Below is a small trained network, with its code and all its weights. Each question gives an input and a target symbol and asks what happens when units are switched off, that is, made to give their printed mean instead of their output.

import numpy as np


def w(rows, s, z=0):
    codes = np.array(rows[::2]) - 128.0
    scale = np.full(codes.shape[1], s)
    scale[-1] = z or s
    return codes * scale


def f(y):
    return np.maximum(y, 0)


def softmax(a):
    e = np.exp(a - a.max(-1, keepdims=True))
    return e / e.sum(-1, keepdims=True)


def log_softmax(a):
    a = a - a.max(-1, keepdims=True)
    return a - np.log(np.exp(a).sum(-1, keepdims=True))


def net(x, mask):
    ids = ['βδεζηθμξπτφψ'.index(c) for c in x.split()]
    T = len(ids)
    res = E[ids] + P[:T]
    u = 0
    for l in range(2):
        r = res
        for j in range(2):
            rows = slice(3 * j, 3 * j + 3)
            q, k, v = (r @ M[l][rows].T for M in (Q, K, V))
            z = softmax(np.where(np.tri(T) > 0, q @ k.T / 3**0.5, -1e9)) @ v
            o = O[l][rows]
            res = res + np.where(mask[u + j], z, o[:, -1]) @ o[:, :-1]
        u += 2
        y = f(res @ A[l][:, :-1].T + A[l][:, -1])
        res = res + np.where(mask[u : u + 8], y, B[l][:, -1]) @ B[l][:, :-1]
        u += 8
    return log_softmax(res[-1] @ U[:, :-1].T + U[:, -1])


Q, K, V, O, A, B = {}, {}, {}, {}, {}, {}
E = w([
[37,226,212,159],'β',
[171,188,74,143],'δ',
[145,154,134,133],'ε',
[148,95,122,81],'ζ',
[99,150,155,109],'η',
[193,99,192,114],'θ',
[123,66,229,101],'μ',
[245,188,96,186],'ξ',
[135,118,125,154],'π',
[100,111,211,156],'τ',
[137,208,115,123],'φ',
[144,174,167,71],'ψ',
],0.012)
P = w([
[141,3,30,112],'0',
[159,178,160,94],'1',
[159,172,171,87],'2',
[158,176,180,83],'3',
[160,180,182,88],'4',
[161,180,197,94],'5',
[165,177,197,90],'6',
[165,180,202,90],'7',
[164,184,207,85],'8',
[166,190,207,93],'9',
[165,189,212,93],'10',
],0.0053)
Q[0] = w([
[180,253,166,165],'L0H0',
[205,186,106,74],'L0H0',
[190,122,223,75],'L0H0',
[76,87,42,113],'L0H1',
[181,106,142,157],'L0H1',
[57,100,99,209],'L0H1',
],0.017)
K[0] = w([
[47,125,69,195],'L0H0',
[66,81,41,81],'L0H0',
[123,2,130,171],'L0H0',
[90,217,169,109],'L0H1',
[110,71,135,151],'L0H1',
[100,158,109,42],'L0H1',
],0.018)
V[0] = w([
[91,53,72,139],'L0H0',
[109,105,109,115],'L0H0',
[134,74,89,206],'L0H0',
[100,163,128,97],'L0H1',
[179,127,109,2],'L0H1',
[136,90,136,212],'L0H1',
],0.0095)
O[0] = w([
[82,75,92,40,170],'L0H0',
[108,103,107,101,144],'L0H0',
[122,134,146,15,138],'L0H0',
[133,126,77,135,25],'L0H1',
[147,81,157,253,249],'L0H1',
[116,152,172,72,186],'L0H1',
],0.0064,0.0022)
A[0] = w([
[111,71,38,129,54],'L0N0',
[240,94,113,48,146],'L0N1',
[169,69,201,132,3],'L0N2',
[11,161,40,138,45],'L0N3',
[1,169,117,159,98],'L0N4',
[156,207,133,84,86],'L0N5',
[11,106,72,132,98],'L0N6',
[11,131,175,137,151],'L0N7',
],0.0081,0.0036)
B[0] = w([
[77,157,69,79,131],'L0N0',
[193,126,187,167,254],'L0N1',
[141,151,111,3,173],'L0N2',
[220,172,44,78,131],'L0N3',
[112,131,58,57,162],'L0N4',
[57,137,104,139,204],'L0N5',
[80,185,115,173,133],'L0N6',
[92,94,120,207,202],'L0N7',
],0.015,0.0043)
Q[1] = w([
[100,108,138,67],'L1H0',
[104,166,217,179],'L1H0',
[118,229,139,104],'L1H0',
[107,105,172,94],'L1H1',
[135,50,7,100],'L1H1',
[103,75,225,210],'L1H1',
],0.017)
K[1] = w([
[89,151,162,70],'L1H0',
[152,9,40,104],'L1H0',
[132,9,128,182],'L1H0',
[105,42,124,147],'L1H1',
[91,242,246,153],'L1H1',
[79,96,100,89],'L1H1',
],0.015)
V[1] = w([
[145,81,111,153],'L1H0',
[129,131,109,186],'L1H0',
[98,42,93,112],'L1H0',
[105,122,66,76],'L1H1',
[206,116,92,88],'L1H1',
[123,252,165,93],'L1H1',
],0.013)
O[1] = w([
[135,185,146,140,182],'L1H0',
[180,113,152,175,59],'L1H0',
[116,177,225,105,85],'L1H0',
[78,34,133,184,158],'L1H1',
[49,179,139,144,240],'L1H1',
[112,115,1,31,5],'L1H1',
],0.0098,0.0029)
A[1] = w([
[115,164,83,215,144],'L1N0',
[242,117,121,46,211],'L1N1',
[101,69,170,2,116],'L1N2',
[123,247,220,123,61],'L1N3',
[218,76,206,63,165],'L1N4',
[171,208,135,74,70],'L1N5',
[225,102,186,86,3],'L1N6',
[128,57,217,206,88],'L1N7',
],0.009,0.0055)
B[1] = w([
[171,142,41,161,173],'L1N0',
[81,167,153,242,175],'L1N1',
[73,136,13,37,157],'L1N2',
[191,8,38,47,250],'L1N3',
[98,236,153,117,198],'L1N4',
[139,209,224,154,164],'L1N5',
[252,103,166,15,161],'L1N6',
[36,49,211,202,214],'L1N7',
],0.012,0.015)
U = w([
[36,66,25,173,91],'β',
[83,81,115,143,254],'δ',
[122,90,132,130,196],'ε',
[96,50,167,163,31],'ζ',
[76,133,202,190,135],'η',
[158,95,53,57,72],'θ',
[146,33,132,72,104],'μ',
[125,206,79,138,225],'ξ',
[12,120,150,56,172],'π',
[123,144,200,88,70],'τ',
[91,108,127,175,222],'φ',
[254,62,143,210,26],'ψ',
],0.0067,0.0042)

Each question gives the input, a string of symbols that net reads in full, and the target symbol t.
The units are the heads (3 rows each of Q, K, V and O) and the neurons (one row each of A and B). Each row of codes is followed by its name. A weight is (code - 128) times the scale printed after its matrix; where a second scale follows, it is the last column's (O, A, B and U).
mask holds one flag per unit, layer by layer, with each layer's heads first. A switched-off unit (its flag False) gives its mean, the last column of its rows in O or B, instead of its output. The means were averaged over made-up inputs and are rounded, as every weight is.
A unit's drop is (log p(t) with every unit on - log p(t) with that unit switched off) / (log p(t) with every unit on - log p(t) with every unit switched off).
unit that matters most: the unit with the biggest drop
k most important neurons: the k neurons with the biggest drops, biggest first
top k neurons in layer l: the k neurons of layer l with the biggest drops, biggest first
heads that matter: for each layer, one digit per head in row order, 1 if its drop is at least 0.15 and else 0, layers parted by /
input μ ξ μ μ τ, target μ: heads that matter -> 00 / 11
input μ ξ θ μ φ ξ ψ ξ, target μ: top 4 neurons in layer 0 -> [L0N7, L0N1, L0N2, L0N5]
input ψ ξ ξ φ β ξ β ξ, target ψ: top neuron in layer 0 -> [L0N2]
input ζ μ ξ ξ μ ε ψ, target ζ: 2 most important neurons -> [L0N0, L1N7]
input ξ τ φ, target ξ: 2 most important neurons -> [L1N5, L0N1]
input β τ β, target β: heads that matter -> 11 / 00
input δ ξ β ζ θ ξ θ β β δ, target ξ: top 2 neurons in layer 0 -> [L0N7, L0N1]
input θ β δ β ε ε, target θ: 3 most important neurons -> [L1N3, L0N1, L1N7]
input θ ε ξ ψ θ μ ξ, target θ: top 3 neurons in layer 1 -> [L1N3, L1N7, L1N1]
input θ ψ ξ ξ ξ μ β, target θ: heads that matter -> 10 / 01
input β ζ μ δ ε, target β: top 3 neurons in layer 0 -> [L0N4, L0N3, L0N1]
input μ ζ β η, target μ: 4 most important neurons -> [L1N3, L1N1, L1N4, L0N5]
input ξ μ ξ μ τ ξ ψ ξ φ ψ β, target β: top 3 neurons in layer 0 -> [L0N7, L0N2, L0N5]
input ζ φ ε μ ε, target ζ: heads that matter -> 11 / 01
input μ η μ β ξ π μ β ξ ψ θ, target μ: unit that matters most -> L1N3
input μ ξ ξ θ ξ, target μ: top 3 neurons in layer 0 -> [L0N7, L0N1, L0N5]
input ξ μ ξ ξ β ξ ψ ξ θ, target τ: 4 most important neurons -> [L1N5, L0N1, L1N6, L1N0]
input π ξ ξ π ξ η τ ξ η θ, target π: 2 most important neurons -> [L1N2, L0N0]
input μ ψ β δ τ, target ζ: top 4 neurons in layer 1 -> [L1N7, L1N3, L1N6, L1N2]
input θ μ θ β ξ ξ η φ δ θ, target θ: top 3 neurons in layer 1 -> [L1N3, L1N7, L1N2]
input ξ τ β π, target ξ: top neuron in layer 0 -> [L0N1]
input β ψ ζ μ, target π: top 4 neurons in layer 0 -> [L0N2, L0N7, L0N4, L0N1]
input ξ ξ ξ θ ξ μ, target ξ: heads that matter -> 10 / 01
input η π ξ δ η θ, target η: heads that matter -> 11 / 01
input ξ β μ η, target ξ: heads that matter -> 10 / 11
input ε ξ θ, target τ: top 2 neurons in layer 0 -> [L0N1, L0N2]
input τ ξ θ ξ ε ξ ζ, target η: unit that matters most -> L0N1
input η β ξ β δ ξ μ μ π, target η: top 3 neurons in layer 0 -> [L0N4, L0N2, L0N7]
input π β ξ μ δ θ ε, target π: top 3 neurons in layer 1 -> [L1N3, L1N0, L1N2]
